Below are the code and all the weights of a small trained network. Each question names an input and a class and asks about switching units off, where a switched-off unit gives its printed mean instead of its output.

import numpy as np


def w(rows, s, z=0):
    codes = np.array(rows[::2]) - 128.0
    scale = np.full(codes.shape[1], s)
    scale[-1] = z or s
    return codes * scale


def f(y):
    return y / 2 * (1 + np.tanh(0.7978845608 * (y + 0.044715 * y**3)))


def log_softmax(a):
    a = a - a.max(-1, keepdims=True)
    return a - np.log(np.exp(a).sum(-1, keepdims=True))


def net(x, mask):
    res = np.array(x, float).reshape(1, 8) / 4 @ E
    y = f(res @ A[0][:, :-1].T + A[0][:, -1])
    res = res + np.where(mask, y, B[0][:, -1]) @ B[0][:, :-1]
    return log_softmax(res[-1] @ U[:, :-1].T + U[:, -1])


A, B = {}, {}
E = w([
[79,120,131,111,29,191],'x0',
[38,71,119,240,135,146],'x1',
[159,154,158,121,186,233],'x2',
[198,72,88,195,76,122],'x3',
[120,168,30,114,128,147],'x4',
[53,48,129,94,163,173],'x5',
[125,167,171,187,80,119],'x6',
[123,131,255,111,86,116],'x7',
],0.0089)
A[0] = w([
[120,153,112,150,137,174,185],'N1',
[66,90,159,173,150,124,145],'N2',
[73,95,121,142,131,135,126],'N3',
[111,102,175,83,85,110,114],'N4',
[144,116,160,163,133,149,146],'N5',
[102,84,79,146,44,139,100],'N6',
[99,59,77,148,57,130,171],'N7',
[176,149,78,127,120,209,144],'N8',
[158,133,43,112,86,26,128],'N9',
[154,171,53,114,140,109,154],'N10',
[158,113,168,237,18,98,157],'N11',
[99,144,110,129,55,186,114],'N12',
[146,126,146,181,56,123,183],'N13',
[168,56,132,145,182,156,136],'N14',
[137,163,161,90,138,101,101],'N15',
[151,127,126,141,89,72,47],'N16',
[136,145,105,91,125,147,102],'N17',
[105,181,171,138,182,140,184],'N18',
[132,99,132,160,187,148,181],'N19',
[121,148,94,126,157,110,153],'N20',
[156,89,145,116,163,102,5],'N21',
[168,149,140,112,123,156,5],'N22',
[114,93,114,115,81,124,140],'N23',
[132,88,115,140,222,152,156],'N24',
[84,121,223,81,74,172,148],'N25',
[5,99,101,208,158,126,165],'N26',
],0.012,0.0029)
B[0] = w([
[158,128,116,114,114,138,161],'N1',
[153,104,112,120,98,108,196],'N2',
[143,107,137,130,94,128,177],'N3',
[92,113,154,149,111,116,171],'N4',
[122,123,100,132,153,102,155],'N5',
[87,77,169,127,137,207,192],'N6',
[90,23,150,124,95,161,207],'N7',
[184,145,86,78,85,143,188],'N8',
[114,178,133,165,146,24,210],'N9',
[139,139,120,126,82,87,191],'N10',
[109,223,150,185,212,93,230],'N11',
[154,175,156,140,149,199,179],'N12',
[120,189,169,152,179,126,184],'N13',
[155,120,61,83,149,119,182],'N14',
[92,98,146,161,126,119,165],'N15',
[122,124,125,138,161,86,153],'N16',
[152,149,139,141,104,112,153],'N17',
[106,79,106,132,112,113,183],'N18',
[138,125,84,116,139,116,176],'N19',
[133,141,121,128,111,98,157],'N20',
[124,111,116,134,166,177,141],'N21',
[129,122,113,120,106,121,146],'N22',
[110,115,154,147,123,134,156],'N23',
[153,140,80,108,152,113,201],'N24',
[106,132,190,158,66,113,230],'N25',
[158,8,89,61,46,132,248],'N26',
],0.012)
U = w([
[112,209,147,188,209,44,190],'0',
[157,85,61,93,82,118,254],'1',
[82,86,204,153,94,176,125],'2',
[163,232,140,142,111,164,33],'3',
[148,144,88,127,248,198,9],'4',
],0.011,0.0019)

Each question gives the input, the list of numbers given to net, and the class t.
The units are the neurons (one row each of A and B). Each row of codes is followed by its name. A weight is (code - 128) times the scale printed after its matrix; where a second scale follows, it is the last column's (A, B and U).
mask holds one flag per neuron, in row order. A switched-off neuron (its flag False) gives its mean, the last column of its row in B, instead of its output. The means were averaged over made-up inputs and are rounded, as every weight is.
A unit's drop is (log p(t) with every unit on - log p(t) with that unit switched off) / (log p(t) with every unit on - log p(t) with every unit switched off).
The circuit of an input: a set's keep is (log p(t) with only the set's units on - log p(t) with every unit switched off) / (log p(t) with every unit on - log p(t) with every unit switched off). Starting from the 12 units with the biggest drops (on a tie, the unit counted first), units are removed one at a time, each time the one whose removal leaves the highest keep (on an exact tie, the one counted first), for as long as the keep stays at least 0.8.
circuit, biggest first: the units of the circuit, biggest drop first
unit that matters most: the unit with the biggest drop
top k neurons: the k neurons with the biggest drops, biggest first
drop when u is switched off: that unit's drop, to one decimal
input [6,-8,8,-6,1,-7,-6,4], class 2: unit that matters most : N15
input [4,-5,-1,-6,1,-5,-3,2], class 2: top 2 neurons : N11; N15
input [-1,-2,5,-4,-7,-7,-1,-1], class 2: top 3 neurons : N11; N9; N26
input [-4,0,7,-7,-2,-4,0,-3], class 1: top 2 neurons : N11; N18
input [-4,-7,-4,-5,3,8,-2,3], class 2: circuit, biggest first : N15; N14
input [6,7,4,-7,-4,2,7,-6], class 1: top 2 neurons : N26; N2
input [-7,-5,3,-1,-8,8,-7,1], class 4: top 2 neurons : N26; N21
input [-7,3,0,-1,-7,8,1,8], class 1: top 2 neurons : N14; N2
input [-4,1,7,-3,-6,2,-5,3], class 1: top 3 neurons : N11; N18; N13
input [5,-3,0,-7,-2,-5,3,-2], class 2: top 4 neurons : N11; N9; N15; N24
input [-7,5,-7,-4,-2,8,2,7], class 1: top 2 neurons : N26; N2
input [1,8,8,7,5,5,7,3], class 1: top 2 neurons : N26; N14
input [5,0,0,4,-4,8,4,-6], class 2: top 2 neurons : N6; N7
input [-5,3,-7,-7,-4,-2,-2,2], class 1: circuit, biggest first : N11
input [8,0,3,-3,-7,-6,6,-5], class 0: top 2 neurons : N11; N26
input [8,-3,-6,3,-3,-2,-2,-3], class 0: top 2 neurons : N9; N11
input [8,-6,3,-1,-4,0,3,-3], class 3: top 2 neurons : N7; N26
input [5,8,4,-3,-7,-7,-2,-6], class 1: drop when N26 is switched off : 0.6
input [-4,8,-7,5,-7,7,-4,1], class 1: drop when N26 is switched off : 0.1
input [-2,8,-7,1,2,-3,7,6], class 0: circuit, biggest first : N11
input [-1,7,6,6,-1,-7,7,-2], class 0: drop when N11 is switched off : 0.9
input [5,-3,5,4,7,-3,-4,5], class 3: drop when N26 is switched off : 0.4
